Where the symbols take the objects:
* | ψ ζ φ σ δ
BH | ZL RT JJ DS JC
SD | LF CQ CF BC DG
BC | CJ NR RD GG SD
FF | TJ JM MT QQ NT
LB | MF DH PB HM TQ
DH | LP DG RG SC JR
TN | RL DJ NR BN FJ
NF | JJ DM QG SB QL
TG | CF GG LS FJ SG
TQ | JM JR QH LB HG
TM | BN GR ZD ZF NR
RJ | MJ GJ CM HD FM
JR | RP ZH PP DH ZP
JG | DS RJ SB MB JJ
SL | MR TG DG LF ZS
ZB | GR NB QF JC MN
LS | TG RL CJ CQ MD
MR | SC CF SL MD RG
RP | PB ZS JR LP CZ
HG | BT ZP QQ TQ TJ
LP | GP SL DH LM RP
FJ | RD FG CQ TN TG
MJ | DR PJ RJ TB RT
SC | LM SD MR SG DH
TJ | GL DP FF HG GJ
QH | TQ PP CZ PB QQ
MF | ZP LP LB PP JM
NZ | CQ BN GG TC CJ
LM | ZH LF SC QC LP
ZH | ZS MD LM DG GP
GJ | PJ HJ NT TJ NS
TC | NR MN FG ZD NZ
GT | ZT NF JC ZL GR
PB | LB RG RP GP QH
QC | DG CJ SG CF LM
GG | NZ TM RL FG BC
HM | PP SC GP ZS LB
TB | NS GL HD NT MJ
GR | ZG QL ZB GT RQ
QL | FS DS NB NF GS
ZF | MN GT QM QF TM
ZT | GS JJ GT NB ZG
HJ | MT QH BT DP FZ
TP | QG DR DS FM ZL
RD | BC TC FJ RL CF
FP | HD FF PJ FZ CM
PP | JR LM HM RG MF
RQ | DJ GS MN GR BL
ZP | CZ GP MF JR DP
NT | GJ BT PN FF TB
DG | SL LS QC SD ZH
GL | FZ ZN TJ BT PJ
DM | FM TB MB CM DS
HD | TB TJ FP PN RJ
CM | RJ NT BD FP DM
BT | HJ CZ HG JM GL
CQ | FJ BL NZ NR LS
NR | TN RQ TC TM CQ
CJ | LS TN BC NZ LF
MN | RQ ZT ZF ZB BN
ZS | RG SG ZH SL HM
RT | SB BD FM MJ QG
QF | ZB ZL GS FS ZF
MT | FF TQ HJ ZN PN
BL | FG QM BN RQ RL
SB | JG CM RT DR NF
DS | TP MJ JG DM BH
DJ | ZD QF RQ ZG FG
ZN | QQ LB DP CZ MT
GS | QF BH ZT QL QM
FG | TC ZF BL DJ GG
JJ | BH FM NF JG FS
QQ | HG MF ZN QH FF
ZL | NB SB BH TP GT
LF | MD FJ SD CJ SL
PN | NT HG FZ MT HD
DP | ZN PB JM ZP HJ
GP | HM MR LP ZH PB
RL | GG ZD TN BL RD
JM | DP RP TQ MF BT
NB | QL JG ZL QG ZT
PJ | FP MT GJ GL BD
FZ | PN QQ GL HJ FP
SG | QC BC MD TG SC
FM | RT NS DM RJ TP
CF | SD NZ TG RD QC
CZ | QH HM ZP RP ZN
DR | MB FP MJ NS SB
QM | ZF JC ZG GS ZD
ZG | QM FS GR ZT DJ
QG | NF MB TP RT NB
ZD | TM ZB DJ QM TC
RG | DH QC ZS MR PP
NS | BD FZ TB GJ DR
MB | DM HD DR BD JG
BN | BL ZG TM MN TN
FS | JC TP QL JJ QF
JC | GT QG FS BH ZB
MD | SG RD LF LS MR
BD | CM PN NS PJ MB

The rows follow the links: the fewer symbols apart two objects are, the more alike their rows tend to be.

Each row is also shifted at random along 10 hidden directions that mean nothing.

Name the object of each row.
[   8,   21,  -33,   -3,  -18,  -31,   62,   20,   -1,    7,   26,    2,   -4,   15,    1,   25,    3,  -14,  -12,  -20,  -25,   -1,   -8,    7,  -16,   11,  -36,   16,   39,  -34,  -17,   21,   24,  -40,   40,  -41,   10,  -13,  -11,    4,  123,   35,    7,   16]
object: ZT
[ 149,  -10,  -10,   45,  -10,  -33,   28,   24,   18,    8,   27,   21,   51,   13,   -1,  -39,  -26,    3,   46,   29,   -2,   13,  -22,  -16,   36,  -18,   -4,  -22,  -25,   13,   31,   27,  -11,  -45,   41,   14,  -27,   16,    4,  113,   26,   60,   15,   -4]
object: SD
[ -19,  -13,   52,   16,    5,   27,    1,   -6,   46,  -23,  -18,   17,   43,    7,   -5,  -31,  -31,   24,    0,   32,   22,    4,   10,   22,  -35,  -15,   56,  -53,  -22,   23,   21,   -9,  -30,    7,  -35,   38,   10,   13,    3,  -84,  -38,   16,   22,  -21]
object: SG
[  -2,   -9,  -49,    9,   26,  -39,   57,   16,   24,   -4,  -15,  -24,   -8,    9,   27,  -41,   -2,    6,   -6,  -10,    3,  -19,  -34,  -29,  -14,   15,  -16,  -49,   -1,    4,  -16,  -16,  -15,   -8,   14,   21,   -6,  -15,  -47,   29,   63,  -57,  -48,   21]
object: MJ
[  27,  -43,   24,   50,   37,  -31,   10,  -14,   18,  -27,   28,  -38,  114,   10,   22,  -40,   20,    2,   38,   17,   49,    8,  -44,   -3,   48,   18,  -17,   15,   11,   20,  -10,   13,    2,   -1,    8,   50,  -23,   -9,  -23,  118,   10,   81,  -31,    1]
object: MB
[ -11,   47,  -39,  -39,  -67,   11,  -23,   23,    6,    9,  -32,   27,  -69,    6,   29,   19,  -40,  -40,    5,   11,  -10,   52,   16,  -11,    9,  -14,   27,  -48,  -33,  -13,   27,  -15,  -11,  -46,   -2,   15,   -3,    0,   12,   34,    7,  -32,   15,  -14]
object: DG
[ -15,  -18,  -32,   21,  -22,  -16,   34,   16,   75,   -2,  -50,    4,   18,   26,   28,  -18,  -10,  -13,   39,  -37,  -31,   69,   -1,  -20,    5,    6,   27,   -7,  -16,   23,   36,  -25,  -16,  -26,   -1,   35,  -16,    0,   -8,   73,   56,   31,  -17,   26]
object: ZN
[ -93,   40,   12,  -27,   -8,   22,  -62,  -10,    7,  -11,   24,    7,  -29,   -4,   33,  -23,  -30,   -7,   -2,   34,    9,  -20,   -2,  -12,   44,  -32,  -10,    9,  -22,   -4,   15,    3,  -14,    6,  -71,  -17,  -17,    5,   26,   24,  -85,   -8,    6,  -18]
object: LS
[  37,    1,    6,   29,   30,  -69,   -2,  -25,   87,  -14,   16,  -25,   46,   22,   25,    2,   21,   18,  -46,   47,   32,  -20,  -58,   12,  -31,   31,   36, -100,   -9,  -21,  -30,   24,  -33,  -14,  -70,   21,  -19,  -30,  -17,  -20,  -27,   39,  -17,   -9]
object: NB
[   6,   -3,  -37,  -18,   -9,    6,   37,   24,   -7,   12,  -22,   -8,  -26,   -2,   -3,    3,    8,  -12,   16,  -40,   -6,   11,    2,  -13,    5,   14,  -13,   11,   18,   14,  -10,  -15,   21,  -15,   34,    7,    6,   -3,  -29,   14,   36,  -53,  -28,    9]
object: NS
[   5,    5,   10,   32,   38,  -43,   27,   17,   54,  -13,   -1,    8,  -18,    5,   41,  -32,  -18,   41,  -35,   30,   -2,  -54,  -29,    2,  -18,  -21,  -15,  -72,   -6,  -29,   -9,   21,  -34,   27,  -24,  -19,  -20,    2,    6,   15,  -15,  -57,  -12,   -7]
object: NR
[  61,  -12,   46,   40,    8,  -10,   42,   22,   86,   16,    1,   35,   45,   16,  -25,  -10,  -27,   23,   13,   19,    5,   17,   -7,   23,    9,  -26,   17,  -70,   11,   10,    8,   26,  -10,  -42,    1,   15,  -15,   14,   20,   13,  -65,   30,   11,  -31]
object: RD
[ -45,  -39,   36,   45,   67,   15,   36,  -21,   81,   19,   -7,   14,   31,   18,   13,  -58,  -33,   36,   -8,   -7,  -11,  -15,   25,   -6,    0,  -44,  -56,   16,   11,   27,    4,  -32,  -36,   10,  -53,    8,   23,    6,   13,  -37,  -34,   12,   -9,   19]
object: HM
[ -28,   10,  -13,  -14,  -46,  -13,    6,    1,   -6,   -7,    8,  -18,   55,    8,  -20,   24,   10,  -37,   18,    8,   22,   61,  -19,   15,   14,   38,   44,   -4,   -3,   15,    5,   11,   23,  -45,   30,   34,    5,   -5,  -24,   38,   44,   73,    6,   -1]
object: NF
[   3,  -18,   19,   10,  -30,    0,   68,   41,   43,  -13,  -63,    1,   22,    8,   30,   51,    3,   -8,  -12,  -20,   33,   62,   17,   62,  -32,   27,   14,  -31,   46,  -10,  -24,    1,   23,  -11,   57,   51,   42,    0,  -21,    0,   76,  -34,   -2,  -18]
object: QG
[   7,   11,   16,  -17,  -30,   28,  -15,   24,  -62,  -30,  -16,   11,  -17,  -27,  -10,   -2,  -12,   16,   -1,   24,    9,  -20,   15,   23,  -34,    0,   53,   -4,  -32,    6,   23,   10,    2,   48,   35,   -2,   15,   31,   -2,  -54,   10,  -59,   35,  -15]
object: FJ
[ -30,   21,    4,   13,   16,  -45,    9,   -2,   87,    8,    6,    2,   -2,   13,    5,    0,   -3,   24,  -46,   30,   -6,  -20,  -33,   13,  -17,    2,   24,  -74,  -10,  -10,   -8,   25,  -25,   -7,  -60,  -20,  -12,   -4,    5,  -24,  -58,   -7,   -3,   -5]
object: MN
[  -2,  -30,  -14,    3,   26,    5,   20,  -14,  -53,    7,   23,  -21,   43,   -7,  -68,  -38,   17,   -1,   39,  -25,   -9,  -10,  -15,  -35,   11,   13,    6,   27,   -1,   41,    6,  -14,   15,   -5,   45,    9,  -14,    1,  -29,   -1,   13,   29,  -22,   22]
object: PJ
[  51,   14,  -36,   -3,  -18,  -17,   21,   12,   64,   26,   24,  -11,   30,   10,   -3,   -7,   17,   13,   -8,   11,   -1,   -3,  -14,   13,   10,   29,    9,   49,  -17,   55,    7,   24,   12,  -19,  -45,  -21,   35,   21,  -32,  -18,   -5,   14,   12,   20]
object: ZL
[  -9,    0,   54,   13,   21,  -13,   38,   18,   12,   27,  -23,   32,  -38,   -7,  -43,   58,  -12,   12,  -48,    1,   -1,    3,   10,   40,  -25,  -22,  -13, -106,   52,  -56,  -40,   21,    6,  -14,   56,   -9,   -3,   -6,   36,  -28,  -63,  -58,    0,  -42]
object: BN
[ -68,   52,  -48,  -22,  -32,  -24,   31,   17,   10,   20,   57,   10,  -16,   17,   -8,   -2,  -15,  -25,   11,  -17,  -50,    1,  -15,  -22,   39,  -11,  -42,   52,   17,  -13,   14,   25,   24,  -57,    1,  -73,  -15,    0,    6,   58,   63,   62,    8,   25]
object: RQ
[ -28,   -6,   60,  -10,  -36,   48,  -39,    4, -153,  -45,   21,    6,   41,  -36,  -46,   19,   -3,  -18,   40,   17,   26,   14,   21,   29,   14,   -4,   28,   51,    3,  -13,   19,   19,   37,   39,  107,    9,   -4,   24,   22,   26,   32,   44,   45,  -26]
object: CQ
[  -9,  -19,  -38,   12,   19,   -2,   56,    6,   49,   43,    1,    5,   10,   17,  -38,  -38,   -5,    1,   39,  -54,  -50,   18,    1,  -42,   29,  -11,  -28,   35,    9,   47,   19,  -21,    3,  -41,    4,  -12,   -9,    6,  -12,   31,    3,   22,  -28,   36]
object: MT
[ -46,   19,   11,  -20,  -59,   35,  -13,   38,  -82,  -22,    0,   13,   -6,  -23,    4,   14,  -15,  -20,   35,   -1,    0,   26,   27,   23,   38,   -9,   -1,   78,   -2,    3,   31,   19,   38,   25,   74,  -15,   11,   37,   17,   77,   42,   -8,   35,   -9]
object: RL
[ -28,    6,  -11,  -35,  -21,   42,  -14,   16,   37,   -3,  -38,   -3,  -43,   -1,   32,   25,   21,   -5,   10,  -48,   -3,   12,   24,    9,    2,   12,    6,   54,   19,   18,   -3,  -17,   21,   18,  -48,   -5,   12,    1,   -6,  -37,  -29,  -57,  -17,   -4]
object: NT
[ -42,   -2,  -35,  -31,  -20,   21,  -19,    2,  -47,    0,  -15,  -24,   -2,  -17,  -27,  -18,   16,  -14,   30,  -17,    1,   16,   -3,  -24,   19,   26,   37,   37,  -32,   53,   21,  -20,   15,   15,   18,   20,    2,   14,  -33,   16,  -13,  -32,  -16,   18]
object: FP
[ -14,   22,   11,  -12,  -52,   14,   17,   43,   28,   15,  -32,   33,  -15,   -5,  -26,   24,  -27,   -6,    8,    7,   -7,   49,   15,   30,    9,   -9,   47,  -41,  -10,   15,   25,   16,   10,  -25,   34,    8,    6,   29,   14,   17,  -44,  -33,   24,  -25]
object: GG
[ -71,   11,  -42,    0,   26,  -22,  -27,  -30,   16,  -10,  -12,  -10,  -36,    9,   46,  -67,  -32,    6,  -25,   29,  -17,  -27,  -15,  -53,  -20,  -17,    3,  -46,  -65,    2,   22,  -41,  -64,   20,  -64,   11,   -9,  -11,  -10,   -7,   12,  -29,  -15,   34]
object: GP
[  55,    1,    1,    5,   12,   21,   21,    0,   42,   34,    8,   31,  -13,   11,  -20,  -21,  -29,   17,   -3,    2,  -19,  -15,   24,   -7,  -11,  -31,  -18,   -3,   -4,   21,    9,  -10,  -15,  -30,  -32,  -15,   20,   10,    9,  -74,  -31,   -3,   17,    0]
object: SC

Where do the symbols, taken in turn from left to right, take each start?
Answers are names.
[ -53,  -40,   45,   14,   32,   27,    2,   -6,    6,    2,  -26,   -7,   22,   -4,   -7,   10,   13,   -2,   22,  -38,   17,   27,   16,    9,   33,   -8,  -29,   21,   44,    7,  -18,  -18,   17,   15,   17,   31,   -7,   -5,   12,   42,  -58,   -8,  -33,  -13]
ψ δ σ σ ζ ζ δ δ: ZN
[   2,    3,   -6,   -3,   32,   14,  -22,  -33,  -13,    4,   25,    7,  -29,    4,   12,  -28,  -13,   10,  -14,    2,  -19,  -47,   15,  -29,  -18,  -27,  -40,   25,   -7,  -13,   -1,  -23,  -25,    9,  -50,  -29,    4,  -13,   12,  -70,    8,   11,    6,   16]
σ ζ δ δ σ ζ ζ σ σ φ: RQ
[ -81,    7,   -2,  -11,   12,   -2,  -44,  -31,   -3,  -65,   18,  -26,   -9,   21,   91,    2,   23,  -27,   26,  -40,   -3,  -17,  -19,  -33,    9,    0,  -37,   47,   39,  -70,  -17,  -15,   -1,   15,  -63,  -15,  -59,  -57,   14,   47,   80,   71,  -36,    5]
δ ψ φ φ δ φ δ ζ φ: PN
[ -61,   24, -101,  -38,    2,  -31,   14,    7,  -41,   39,   -6,  -33,  -53,  -17,  -26,  -57,  -10,  -10,  -20,   17,  -11,  -18,  -32,  -58,   17,   22,    7,  -35,  -68,   58,   10,  -28,  -14,   -5,   20,    9,   15,   13,  -62,   34,  -12, -115,  -40,   43]
δ φ ψ ψ ψ δ: NB
[   2,   15,  -16,   -9,   -2,    8,   -5,    0,  -66,   -5,   39,    6,    5,  -16,  -46,  -59,  -24,   13,   15,   33,  -14,  -45,  -11,  -29,   -4,  -13,   24,    6,  -50,   30,   34,    6,  -10,   11,   21,  -22,   -5,   26,  -12,  -30,    9,   -1,   23,   13]
ζ σ ψ ζ δ φ: DJ
[   0,  -46,   30,   22,   71,   13,   -2,  -31,  -25,  -10,    6,  -19,   20,  -10,  -24,  -29,   27,   33,    1,  -22,    1,  -54,   -2,  -16,  -20,   -2,  -18,   20,   17,    8,  -20,  -18,   -7,   52,  -10,   -1,  -10,  -10,   -5,  -60,  -28,  -12,  -28,   10]
φ ψ δ σ ψ ψ: FZ
[  44,  -33,   40,   17,    2,   33,  -28,  -22,  -72,  -39,   -5,    1,   39,  -12,    0,   -8,   -1,    7,   15,   13,   18,   -4,   29,   12,  -38,   -3,   20,   34,  -14,   -4,   15,  -15,   -8,   45,   28,   26,   16,    5,    7,  -55,   59,   41,   35,   -1]
δ φ ψ δ σ ζ δ φ: LP
[  58,   22,  -33,  -23,   -8,    3,    6,    1,   64,   47,   49,   -5,    8,   15,  -17,   10,   23,   -7,    8,  -16,   -2,   -7,   -9,   -4,   47,   13,  -32,   63,   22,   40,  -15,   20,   31,  -60,  -65,  -35,   13,    0,  -16,  -14,  -59,   32,   -9,    3]
σ δ φ δ ζ σ δ: DR
[  64,  -32,    2,   21,   28,    1,   -9,  -16,  -40,   11,   26,   -7,   18,    0,  -16,    2,   27,   -8,   42,  -39,  -16,   -4,    2,  -28,   41,   -7,  -54,   68,   30,   -8,   -7,   -1,   20,   -2,   31,  -15,  -31,  -13,   16,   74,    8,   55,  -18,   12]
ζ ψ σ δ ψ ψ φ φ: TQ
[ -65,   31,   -8,  -18,  -17,  -14,   -2,    5,  -28,    5,   17,    5,  -23,   -8,  -32,   13,   -7,   -7,  -19,   14,  -18,   -5,  -12,    2,   -2,    0,   17,  -25,   -8,  -16,    4,   18,    6,   -7,   22,  -31,  -10,    4,    8,   -1,   -3,   -3,   12,    0]
ζ ζ σ φ σ ζ φ: TB
[ -59,    4,    4,  -34,   -8,   16,  -18,  -16,  -67,  -15,    3,  -26,    4,  -14,  -24,   24,   19,  -25,   -5,   -2,   32,    5,   -5,    5,   -7,   28,   17,   -5,   14,   -6,  -24,   -9,   24,    1,   28,   22,    8,  -17,  -22,  -34,   10,   -6,  -11,  -10]
δ ψ ψ δ φ σ δ ψ: QL
[ -39,  -21,   65,  -12,    5,   51,   10,   11,  -15,  -18,  -34,   -8,    2,  -15,   26,   61,   22,    2,  -25,  -24,   53,    8,   42,   71,  -15,   12,  -34,   44,   75,  -18,  -51,   -3,   41,   41,   20,   21,   55,   -2,    0,  -62,   -5,  -58,   -1,  -34]
δ ψ δ σ φ φ: NF
[ -55,   -2,   -9,    7,   25,    4,   30,  -10,   -9,   -6,   -3,   12,  -28,   14,   29,  -37,  -42,   -3,   -7,  -10,  -22,  -17,   17,  -30,  -23,  -37,  -53,  -12,    9,  -31,    0,  -36,  -28,   -8,    3,   -4,    2,  -17,    5,  -20,   84,    0,   -6,   19]
δ σ ψ φ ζ ψ: DG
[  57,   12,   -8,    1,    2,  -12,   42,   20,   -4,   -6,   16,   13,  -15,   -6,  -31,   -3,    7,   42,  -30,    6,  -27,  -64,   -6,   17,  -70,    9,   29,  -11,   -6,   -4,   -1,   28,    1,   24,    9,  -54,   15,   16,  -15, -123,   50,  -33,   28,    8]
ψ δ ψ φ ψ σ σ: RQ
[ -12,  -24,    0,   28,    5,  -12,    6,  -16,  -10,  -36,  -14,   -2,   26,   19,   43,  -13,   -9,  -16,   28,  -20,  -12,   28,    2,  -20,  -15,   -7,  -11,    3,    6,  -37,   12,  -24,  -20,   -1,   19,   25,  -25,  -26,   10,   50,  117,   75,   -4,   18]
δ φ σ δ ζ ζ σ φ δ: SC
